Below are the code and all the weights of a small trained network. Each question names an input and a class and asks about switching units off, where a switched-off unit gives its printed mean instead of its output.

import numpy as np


def w(rows, s, z=0):
    codes = np.array(rows[::2]) - 128.0
    scale = np.full(codes.shape[1], s)
    scale[-1] = z or s
    return codes * scale


def f(y):
    return y / 2 * (1 + np.tanh(0.7978845608 * (y + 0.044715 * y**3)))


def log_softmax(a):
    a = a - a.max(-1, keepdims=True)
    return a - np.log(np.exp(a).sum(-1, keepdims=True))


def net(x, mask):
    res = np.array(x, float).reshape(1, 8) / 4 @ E
    y = f(res @ A[0][:, :-1].T + A[0][:, -1])
    res = res + np.where(mask, y, B[0][:, -1]) @ B[0][:, :-1]
    return log_softmax(res[-1] @ U[:, :-1].T + U[:, -1])


A, B = {}, {}
E = w([
[83,107,90,211,176,59,23,157,85],'x0',
[128,208,151,165,75,59,66,115,121],'x1',
[58,73,88,116,144,209,93,118,102],'x2',
[45,145,142,96,86,173,88,69,156],'x3',
[57,195,101,79,137,104,84,133,197],'x4',
[133,150,134,179,163,190,165,80,51],'x5',
[59,111,136,82,143,117,112,255,75],'x6',
[84,111,207,171,52,157,120,187,88],'x7',
],0.0081)
A[0] = w([
[108,128,111,99,83,137,175,116,155,131],'neuron 0',
[126,120,51,184,168,112,159,149,121,129],'neuron 1',
[83,63,141,54,133,197,208,83,134,183],'neuron 2',
[43,103,149,77,86,105,51,163,141,188],'neuron 3',
[150,134,109,192,170,92,118,76,119,198],'neuron 4',
[222,218,144,88,149,114,107,145,193,143],'neuron 5',
[79,136,121,81,108,59,85,180,146,162],'neuron 6',
[61,87,146,55,170,89,46,235,151,164],'neuron 7',
[167,102,226,148,129,148,155,206,112,180],'neuron 8',
[178,127,192,148,115,107,192,141,124,157],'neuron 9',
[193,67,77,197,193,138,144,177,103,178],'neuron 10',
[86,81,131,45,123,195,181,142,148,197],'neuron 11',
[72,210,159,250,82,114,119,32,154,148],'neuron 12',
[168,78,171,202,151,150,189,178,69,191],'neuron 13',
[63,109,172,155,152,84,72,146,123,214],'neuron 14',
[186,131,50,161,144,86,89,173,122,153],'neuron 15',
[153,116,108,65,109,213,161,123,146,126],'neuron 16',
[134,81,187,159,99,171,212,153,90,169],'neuron 17',
[124,80,125,50,117,225,138,107,116,157],'neuron 18',
[222,218,91,43,90,66,155,142,153,169],'neuron 19',
[165,105,68,120,181,164,135,137,103,152],'neuron 20',
[154,255,115,99,70,59,84,71,149,254],'neuron 21',
],0.0079,0.0035)
B[0] = w([
[111,79,129,117,163,155,190,118,109,156],'neuron 0',
[169,63,83,124,171,58,76,117,133,158],'neuron 1',
[164,124,155,70,138,181,226,99,78,221],'neuron 2',
[97,176,94,88,146,157,100,151,141,223],'neuron 3',
[148,79,126,194,179,117,86,76,144,175],'neuron 4',
[82,66,211,154,155,75,196,115,182,184],'neuron 5',
[54,130,122,84,113,88,104,181,169,205],'neuron 6',
[80,183,50,29,165,92,112,205,139,250],'neuron 7',
[162,221,94,139,15,57,177,147,112,191],'neuron 8',
[154,133,169,129,81,92,154,123,125,174],'neuron 9',
[203,84,36,189,138,87,116,160,85,195],'neuron 10',
[138,148,155,67,162,168,207,177,61,213],'neuron 11',
[99,151,152,193,90,186,7,7,161,200],'neuron 12',
[254,145,120,188,71,77,106,166,98,203],'neuron 13',
[103,153,75,88,94,108,79,112,89,205],'neuron 14',
[118,99,96,133,173,145,114,103,135,180],'neuron 15',
[159,131,156,126,173,185,171,127,150,188],'neuron 16',
[226,167,165,173,58,142,168,175,115,195],'neuron 17',
[156,141,137,106,137,213,174,126,118,202],'neuron 18',
[54,48,188,162,93,46,228,156,165,203],'neuron 19',
[158,81,110,102,153,143,157,132,101,166],'neuron 20',
[20,106,198,171,156,137,143,73,209,221],'neuron 21',
],0.0067,0.011)
U = w([
[210,22,61,146,188,101,115,128,87,142],'0',
[176,99,159,65,147,255,217,128,98,216],'1',
[62,184,69,31,144,96,120,208,137,187],'2',
[120,160,158,173,110,184,52,26,142,134],'3',
[226,209,150,159,16,83,170,166,109,103],'4',
[82,80,218,137,139,70,194,122,199,9],'5',
],0.0086,0.0013)

Each question gives the input, the list of numbers given to net, and the class t.
The units are the neurons (one row each of A and B). Each row of codes is followed by its name. A weight is (code - 128) times the scale printed after its matrix; where a second scale follows, it is the last column's (A, B and U).
mask holds one flag per neuron, in row order. A switched-off neuron (its flag False) gives its mean, the last column of its row in B, instead of its output. The means were averaged over made-up inputs and are rounded, as every weight is.
A unit's drop is (log p(t) with every unit on - log p(t) with that unit switched off) / (log p(t) with every unit on - log p(t) with every unit switched off).
The circuit of an input: a set's keep is (log p(t) with only the set's units on - log p(t) with every unit switched off) / (log p(t) with every unit on - log p(t) with every unit switched off). Starting from the 12 units with the biggest drops (on a tie, the unit counted first), units are removed one at a time, each time the one whose removal leaves the highest keep (on an exact tie, the one counted first), for as long as the keep stays at least 0.8.
units of the circuit, in order: the units of the circuit, biggest drop first
most important unit: the unit with the biggest drop
top k neurons: the k neurons with the biggest drops, biggest first
drop when u is switched off: that unit's drop, to one decimal
input [3,-7,6,-4,-7,4,-5,7], class 4: top neuron : neuron 17
input [-4,4,3,2,7,6,3,-6], class 5: top 2 neurons : neuron 21; neuron 7
input [6,-3,5,7,-6,5,-1,0], class 0: top 2 neurons : neuron 10; neuron 21
input [8,5,6,-3,-2,7,2,8], class 4: top 4 neurons : neuron 13; neuron 8; neuron 17; neuron 21
input [-5,-1,-1,5,0,-1,8,-5], class 1: units of the circuit, in order : neuron 2; neuron 11
input [-1,0,7,-6,-6,-5,1,1], class 4: units of the circuit, in order : neuron 8; neuron 13
input [7,7,-6,-3,6,0,-8,-6], class 5: top 2 neurons : neuron 19; neuron 5
input [3,-4,5,0,7,1,-5,-4], class 3: top 3 neurons : neuron 7; neuron 10; neuron 19
input [-3,-6,2,-3,-8,2,5,-3], class 4: top 3 neurons : neuron 13; neuron 8; neuron 17
input [6,-1,-7,-5,-5,-7,-8,-3], class 5: top 3 neurons : neuron 19; neuron 5; neuron 21
input [6,5,0,-1,6,-5,-4,3], class 3: top 3 neurons : neuron 12; neuron 21; neuron 11
input [-5,3,-4,-3,-2,5,6,-6], class 5: top 3 neurons : neuron 19; neuron 5; neuron 14
input [-8,-2,-7,7,-8,-6,-8,-3], class 5: top 3 neurons : neuron 19; neuron 5; neuron 21
input [0,3,4,-5,6,4,-1,4], class 3: most important unit : neuron 7
input [-7,-7,2,-7,-7,-1,5,5], class 4: top 2 neurons : neuron 8; neuron 13
input [6,-1,-6,8,8,-3,-4,-3], class 3: drop when neuron 12 is switched off : 2.1
input [-2,-1,-1,-4,4,4,0,-5], class 5: drop when neuron 5 is switched off : 0.1
input [-5,4,5,1,0,-8,-3,5], class 1: drop when neuron 7 is switched off : 0.6
